Below are the code and all the weights of a small trained network. Each question names an input and a class and asks about switching units off, where a switched-off unit gives its printed mean instead of its output.

import numpy as np


def w(rows, s, z=0):
    codes = np.array(rows[::2]) - 128.0
    scale = np.full(codes.shape[1], s)
    scale[-1] = z or s
    return codes * scale


def norm(h):
    return h / np.sqrt((h * h).mean(-1, keepdims=True) + 1e-5)


def f(y):
    return y / 2 * (1 + np.tanh(0.7978845608 * (y + 0.044715 * y**3)))


def log_softmax(a):
    a = a - a.max(-1, keepdims=True)
    return a - np.log(np.exp(a).sum(-1, keepdims=True))


def net(x, mask):
    res = np.array(x, float).reshape(1, 2) / 4 @ E
    u = 0
    for l in range(4):
        y = f(norm(res) @ A[l][:, :-1].T + A[l][:, -1])
        res = res + np.where(mask[u : u + 4], y, B[l][:, -1]) @ B[l][:, :-1]
        u += 4
    return log_softmax(norm(res)[-1] @ U[:, :-1].T + U[:, -1])


A, B = {}, {}
E = w([
[118,250,82,150,59],'x0',
[156,5,159,161,173],'x1',
],0.0024)
A[0] = w([
[231,183,81,139,131,95],'0.n1',
[56,160,47,240,55,193],'0.n2',
[141,180,134,44,68,102],'0.n3',
[2,228,99,115,91,4],'0.n4',
],0.0047,0.0035)
B[0] = w([
[120,186,165,218,142,139],'0.n1',
[135,115,45,121,82,252],'0.n2',
[136,129,253,234,190,165],'0.n3',
[178,78,198,54,104,197],'0.n4',
],0.0055,0.0037)
A[1] = w([
[130,72,81,174,96,177],'1.n1',
[100,173,59,242,124,4],'1.n2',
[108,164,214,3,137,176],'1.n3',
[114,222,254,164,173,132],'1.n4',
],0.0068,0.0025)
B[1] = w([
[124,170,99,146,183,249],'1.n1',
[2,44,122,19,141,164],'1.n2',
[73,136,184,155,220,254],'1.n3',
[154,168,130,233,176,226],'1.n4',
],0.007,0.0025)
A[2] = w([
[99,32,199,187,135,43],'2.n1',
[2,94,155,94,176,5],'2.n2',
[204,155,151,168,31,108],'2.n3',
[47,97,213,18,138,150],'2.n4',
],0.0057,0.0019)
B[2] = w([
[128,255,142,104,82,249],'2.n1',
[190,80,166,51,86,238],'2.n2',
[231,159,75,67,94,196],'2.n3',
[125,58,194,47,191,255],'2.n4',
],0.0069,0.0011)
A[3] = w([
[145,66,66,165,196,91],'3.n1',
[222,199,68,108,3,2],'3.n2',
[188,86,49,203,222,48],'3.n3',
[166,84,139,212,118,135],'3.n4',
],0.006,0.0032)
B[3] = w([
[97,178,178,95,3,203],'3.n1',
[209,164,113,152,39,253],'3.n2',
[79,187,215,65,23,221],'3.n3',
[27,145,108,29,142,155],'3.n4',
],0.0064,0.0019)
U = w([
[132,22,214,54,229,254],'0',
[162,56,77,217,147,2],'1',
[156,67,67,215,155,2],'2',
[38,37,44,54,76,217],'3',
[242,219,81,206,30,254],'4',
[50,173,176,60,2,189],'5',
[150,215,204,245,202,254],'6',
[188,77,70,193,160,2],'7',
],0.008,0.0051)

Each question gives the input, the list of numbers given to net, and the class t.
The units are the neurons (one row each of A and B). Each row of codes is followed by its name. A weight is (code - 128) times the scale printed after its matrix; where a second scale follows, it is the last column's (A, B and U).
mask holds one flag per neuron, layer by layer. A switched-off neuron (its flag False) gives its mean, the last column of its row in B, instead of its output. The means were averaged over made-up inputs and are rounded, as every weight is.
A unit's drop is (log p(t) with every unit on - log p(t) with that unit switched off) / (log p(t) with every unit on - log p(t) with every unit switched off).
The circuit of an input: a set's keep is (log p(t) with only the set's units on - log p(t) with every unit switched off) / (log p(t) with every unit on - log p(t) with every unit switched off). Starting from the 12 units with the biggest drops (on a tie, the unit counted first), units are removed one at a time, each time the one whose removal leaves the highest keep (on an exact tie, the one counted first), for as long as the keep stays at least 0.8.
units of the circuit, in order: the units of the circuit, biggest drop first
top k neurons: the k neurons with the biggest drops, biggest first
top k neurons in layer l: the k neurons of layer l with the biggest drops, biggest first
drop when u is switched off: that unit's drop, to one decimal
input [-6,-7], class 6: top neuron	(1.n4)
input [1,5], class 5: top 2 neurons	(0.n4 0.n3)
input [7,8], class 3: top 4 neurons	(1.n2 0.n4 0.n2 0.n3)
input [4,1], class 3: top 4 neurons	(0.n2 1.n2 0.n1 0.n3)
input [-8,-7], class 6: units of the circuit, in order	(0.n2 1.n4)
input [6,1], class 3: top 3 neurons	(0.n2 1.n2 0.n1)
input [2,1], class 3: top 3 neurons	(1.n2 0.n1 0.n2)
input [2,-8], class 6: top 2 neurons in layer 0	(0.n3 0.n4)
input [-3,-3], class 6: top 2 neurons	(0.n2 1.n4)
input [5,2], class 3: top 4 neurons	(1.n2 0.n1 1.n3 0.n2)
input [0,-1], class 6: top 3 neurons	(0.n3 0.n4 1.n3)
input [0,7], class 5: top 4 neurons	(0.n4 1.n2 0.n3 1.n3)
input [-2,7], class 5: top 3 neurons in layer 1	(1.n3 1.n2 1.n1)
input [-2,-4], class 6: units of the circuit, in order	(0.n3)
input [7,2], class 3: drop when 1.n3 is switched off	0.2
input [-4,-7], class 6: drop when 0.n1 is switched off	0.0
input [2,4], class 5: drop when 3.n3 is switched off	0.3
